Below are the code and all the weights of a small trained network. Each question names an input and a target symbol and asks about switching units off, where a switched-off unit gives its printed mean instead of its output.

import numpy as np


def w(rows, s, z=0):
    codes = np.array(rows[::2]) - 128.0
    scale = np.full(codes.shape[1], s)
    scale[-1] = z or s
    return codes * scale


def norm(h):
    return h / np.sqrt((h * h).mean(-1, keepdims=True) + 1e-5)


def f(y):
    return np.maximum(y, 0)


def softmax(a):
    e = np.exp(a - a.max(-1, keepdims=True))
    return e / e.sum(-1, keepdims=True)


def log_softmax(a):
    a = a - a.max(-1, keepdims=True)
    return a - np.log(np.exp(a).sum(-1, keepdims=True))


def net(x, mask):
    ids = ['γδεθξπφω'.index(c) for c in x.split()]
    T = len(ids)
    res = E[ids] + P[:T]
    r = norm(res)
    for j in range(3):
        rows = slice(2 * j, 2 * j + 2)
        q, k, v = (r @ M[0][rows].T for M in (Q, K, V))
        z = softmax(np.where(np.tri(T) > 0, q @ k.T / 2**0.5, -1e9)) @ v
        o = O[0][rows]
        res = res + np.where(mask[j], z, o[:, -1]) @ o[:, :-1]
    y = f(norm(res) @ A[0][:, :-1].T + A[0][:, -1])
    res = res + np.where(mask[3:7], y, B[0][:, -1]) @ B[0][:, :-1]
    return log_softmax(norm(res)[-1] @ U[:, :-1].T + U[:, -1])


Q, K, V, O, A, B = {}, {}, {}, {}, {}, {}
E = w([
[167,155,192,105],'γ',
[160,114,125,132],'δ',
[164,93,100,142],'ε',
[90,95,15,109],'θ',
[130,65,136,157],'ξ',
[85,70,115,71],'π',
[128,93,114,165],'φ',
[253,73,105,118],'ω',
],0.021)
P = w([
[194,26,109,116],'0',
[216,60,181,110],'1',
[195,110,160,130],'2',
[152,136,143,141],'3',
[133,153,148,150],'4',
[128,179,153,140],'5',
[143,207,162,148],'6',
[98,199,179,112],'7',
[148,255,184,139],'8',
[113,195,121,157],'9',
],0.0056)
Q[0] = w([
[69,99,159,148],'head 1',
[92,207,172,111],'head 1',
[30,171,219,252],'head 2',
[49,196,23,12],'head 2',
[42,131,110,80],'head 3',
[187,125,81,62],'head 3',
],0.011)
K[0] = w([
[171,101,111,145],'head 1',
[149,55,139,116],'head 1',
[245,93,120,203],'head 2',
[149,206,76,4],'head 2',
[103,107,175,143],'head 3',
[131,131,142,189],'head 3',
],0.014)
V[0] = w([
[128,212,190,75],'head 1',
[173,214,77,187],'head 1',
[168,157,33,116],'head 2',
[85,172,145,53],'head 2',
[117,162,94,52],'head 3',
[255,154,80,101],'head 3',
],0.018)
O[0] = w([
[100,195,162,100,10],'head 1',
[238,161,144,172,90],'head 1',
[187,197,180,101,181],'head 2',
[139,28,170,114,46],'head 2',
[185,100,152,34,103],'head 3',
[160,138,253,149,233],'head 3',
],0.013,0.011)
A[0] = w([
[126,96,157,87,5],'neuron 1',
[101,82,119,119,66],'neuron 2',
[99,168,78,150,180],'neuron 3',
[81,148,200,1,109],'neuron 4',
],0.011,0.0025)
B[0] = w([
[132,155,42,232,152],'neuron 1',
[147,29,174,127,171],'neuron 2',
[163,202,31,60,253],'neuron 3',
[97,143,1,35,227],'neuron 4',
],0.0099,0.0034)
U = w([
[46,208,170,24,163],'γ',
[115,165,198,194,1],'δ',
[168,120,186,210,132],'ε',
[225,131,47,84,229],'θ',
[3,89,58,153,162],'ξ',
[4,55,149,61,106],'π',
[67,178,18,224,31],'φ',
[242,139,145,54,106],'ω',
],0.0057,0.0039)

Each question gives the input, a string of symbols that net reads in full, and the target symbol t.
The units are the heads (2 rows each of Q, K, V and O) and the neurons (one row each of A and B). Each row of codes is followed by its name. A weight is (code - 128) times the scale printed after its matrix; where a second scale follows, it is the last column's (O, A, B and U).
mask holds one flag per unit, heads first, then neurons. A switched-off unit (its flag False) gives its mean, the last column of its rows in O or B, instead of its output. The means were averaged over made-up inputs and are rounded, as every weight is.
A unit's drop is (log p(t) with every unit on - log p(t) with that unit switched off) / (log p(t) with every unit on - log p(t) with every unit switched off).
The circuit of an input: a set's keep is (log p(t) with only the set's units on - log p(t) with every unit switched off) / (log p(t) with every unit on - log p(t) with every unit switched off). Starting from all 7 units, units are removed one at a time, each time the one whose removal leaves the highest keep (on an exact tie, the one counted first), for as long as the keep stays at least 0.8.
circuit, biggest first: the units of the circuit, biggest drop first
most important unit: the unit with the biggest drop
heads that matter: for each layer, one digit per head in row order, 1 if its drop is at least 0.15 and else 0, layers parted by /
drop when u is switched off: that unit's drop, to one decimal
input θ δ γ γ θ, target γ: most important unit	head 1
input ε ξ γ ξ ξ, target ξ: heads that matter	010
input θ ξ π, target ξ: heads that matter	001
input θ θ π θ θ φ ε θ φ ξ, target θ: heads that matter	101
input ξ ε ξ γ, target φ: heads that matter	010
input γ θ ε θ δ γ γ φ ξ, target φ: heads that matter	010
input γ γ ω θ ξ γ γ γ γ δ, target γ: heads that matter	100
input ε θ ξ ξ δ, target φ: heads that matter	010
input π θ θ ξ ξ γ, target ξ: circuit, biggest first	(head 1; head 2)
input ε ε θ, target ε: drop when head 1 is switched off	0.1
input φ γ δ ε θ ξ φ ω π ξ, target φ: drop when head 2 is switched off	1.4
input γ θ ω θ, target ω: drop when head 2 is switched off	0.3
